Here is a tiny trained network, its code and every weight. The questions are about switching its units off for an input and a class, where a switched-off unit gives its printed mean instead of its output.

import numpy as np


def w(rows, s, z=0):
    codes = np.array(rows[::2]) - 128.0
    scale = np.full(codes.shape[1], s)
    scale[-1] = z or s
    return codes * scale


def f(y):
    return np.maximum(y, 0)


def log_softmax(a):
    a = a - a.max(-1, keepdims=True)
    return a - np.log(np.exp(a).sum(-1, keepdims=True))


def net(x, mask):
    res = np.array(x, float).reshape(1, 6) / 4 @ E
    y = f(res @ A[0][:, :-1].T + A[0][:, -1])
    res = res + np.where(mask, y, B[0][:, -1]) @ B[0][:, :-1]
    return log_softmax(res[-1] @ U[:, :-1].T + U[:, -1])


A, B = {}, {}
E = w([
[10,160,124],'x0',
[127,128,126],'x1',
[106,3,68],'x2',
[128,128,130],'x3',
[128,127,127],'x4',
[114,88,225],'x5',
],0.0059)
A[0] = w([
[178,122,139,56],'n1',
[90,115,169,121],'n2',
[140,80,106,90],'n3',
[95,36,86,84],'n4',
[177,121,132,54],'n5',
[157,159,56,72],'n6',
[90,65,111,87],'n7',
[113,65,178,116],'n8',
[130,211,163,56],'n9',
[224,101,140,61],'n10',
[31,126,138,79],'n11',
[86,121,179,132],'n12',
[113,111,129,253],'n13',
[131,82,104,110],'n14',
[2,139,116,39],'n15',
[107,99,211,61],'n16',
[97,167,21,110],'n17',
[213,73,114,95],'n18',
[172,118,135,48],'n19',
],0.012,0.0071)
B[0] = w([
[78,124,142,135],'n1',
[156,95,123,160],'n2',
[151,171,149,146],'n3',
[146,205,191,176],'n4',
[78,110,127,134],'n5',
[157,63,181,149],'n6',
[130,182,178,157],'n7',
[172,74,143,166],'n8',
[127,207,196,170],'n9',
[47,100,150,164],'n10',
[65,116,136,173],'n11',
[165,92,116,173],'n12',
[157,157,2,253],'n13',
[153,163,144,153],'n14',
[23,100,149,178],'n15',
[171,71,169,154],'n16',
[170,43,161,187],'n17',
[53,99,127,176],'n18',
[77,115,127,131],'n19',
],0.033,0.007)
U = w([
[1,102,113,98],'0',
[153,222,192,97],'1',
[137,122,60,223],'2',
[200,18,148,50],'3',
[128,138,46,200],'4',
[128,130,55,193],'5',
[120,143,44,3],'6',
],0.0086,0.013)

Each question gives the input, the list of numbers given to net, and the class t.
The units are the neurons (one row each of A and B). Each row of codes is followed by its name. A weight is (code - 128) times the scale printed after its matrix; where a second scale follows, it is the last column's (A, B and U).
mask holds one flag per neuron, in row order. A switched-off neuron (its flag False) gives its mean, the last column of its row in B, instead of its output. The means were averaged over made-up inputs and are rounded, as every weight is.
A unit's drop is (log p(t) with every unit on - log p(t) with that unit switched off) / (log p(t) with every unit on - log p(t) with every unit switched off).
The circuit of an input: a set's keep is (log p(t) with only the set's units on - log p(t) with every unit switched off) / (log p(t) with every unit on - log p(t) with every unit switched off). Starting from the 12 units with the biggest drops (on a tie, the unit counted first), units are removed one at a time, each time the one whose removal leaves the highest keep (on an exact tie, the one counted first), for as long as the keep stays at least 0.8.
units of the circuit, in order: the units of the circuit, biggest drop first
k most important neurons: the k neurons with the biggest drops, biggest first
drop of u: that unit's drop, to one decimal
input [1,-5,1,7,4,-8], class 3: units of the circuit, in order -> n17
input [6,1,4,-7,-7,7], class 3: 3 most important neurons -> n8; n16; n12
input [3,6,-4,-5,-6,7], class 3: 4 most important neurons -> n16; n12; n2; n8
input [-7,-3,6,6,3,3], class 0: 2 most important neurons -> n18; n10
input [-8,-8,5,-2,-4,-8], class 0: 2 most important neurons -> n18; n10
input [-3,5,-7,4,2,-8], class 3: 3 most important neurons -> n6; n17; n4
input [-3,1,-3,1,0,7], class 3: 2 most important neurons -> n16; n8
input [-8,-6,-4,3,1,-7], class 0: units of the circuit, in order -> n10; n18
input [-4,6,7,4,-5,-8], class 3: 2 most important neurons -> n17; n6
input [-8,-6,-8,-8,-8,-8], class 0: units of the circuit, in order -> n10; n13
input [-7,-1,-8,-1,8,-6], class 1: 4 most important neurons -> n9; n15; n13; n11
input [0,4,4,4,-6,7], class 3: 2 most important neurons -> n8; n16
input [5,-4,3,0,6,-8], class 3: 2 most important neurons -> n17; n6
input [0,3,-7,-4,-8,8], class 3: 3 most important neurons -> n16; n12; n4
input [0,-5,8,8,0,0], class 1: units of the circuit, in order -> n4
input [7,6,3,-1,5,1], class 0: 2 most important neurons -> n15; n11
input [5,-5,-3,2,0,-6], class 3: drop of n6 -> 0.2
input [-8,-6,5,2,-5,-3], class 0: drop of n10 -> 0.2
input [5,6,-8,2,3,3], class 1: drop of n18 -> 0.1
input [0,-5,-7,4,-4,5], class 1: units of the circuit, in order -> n9
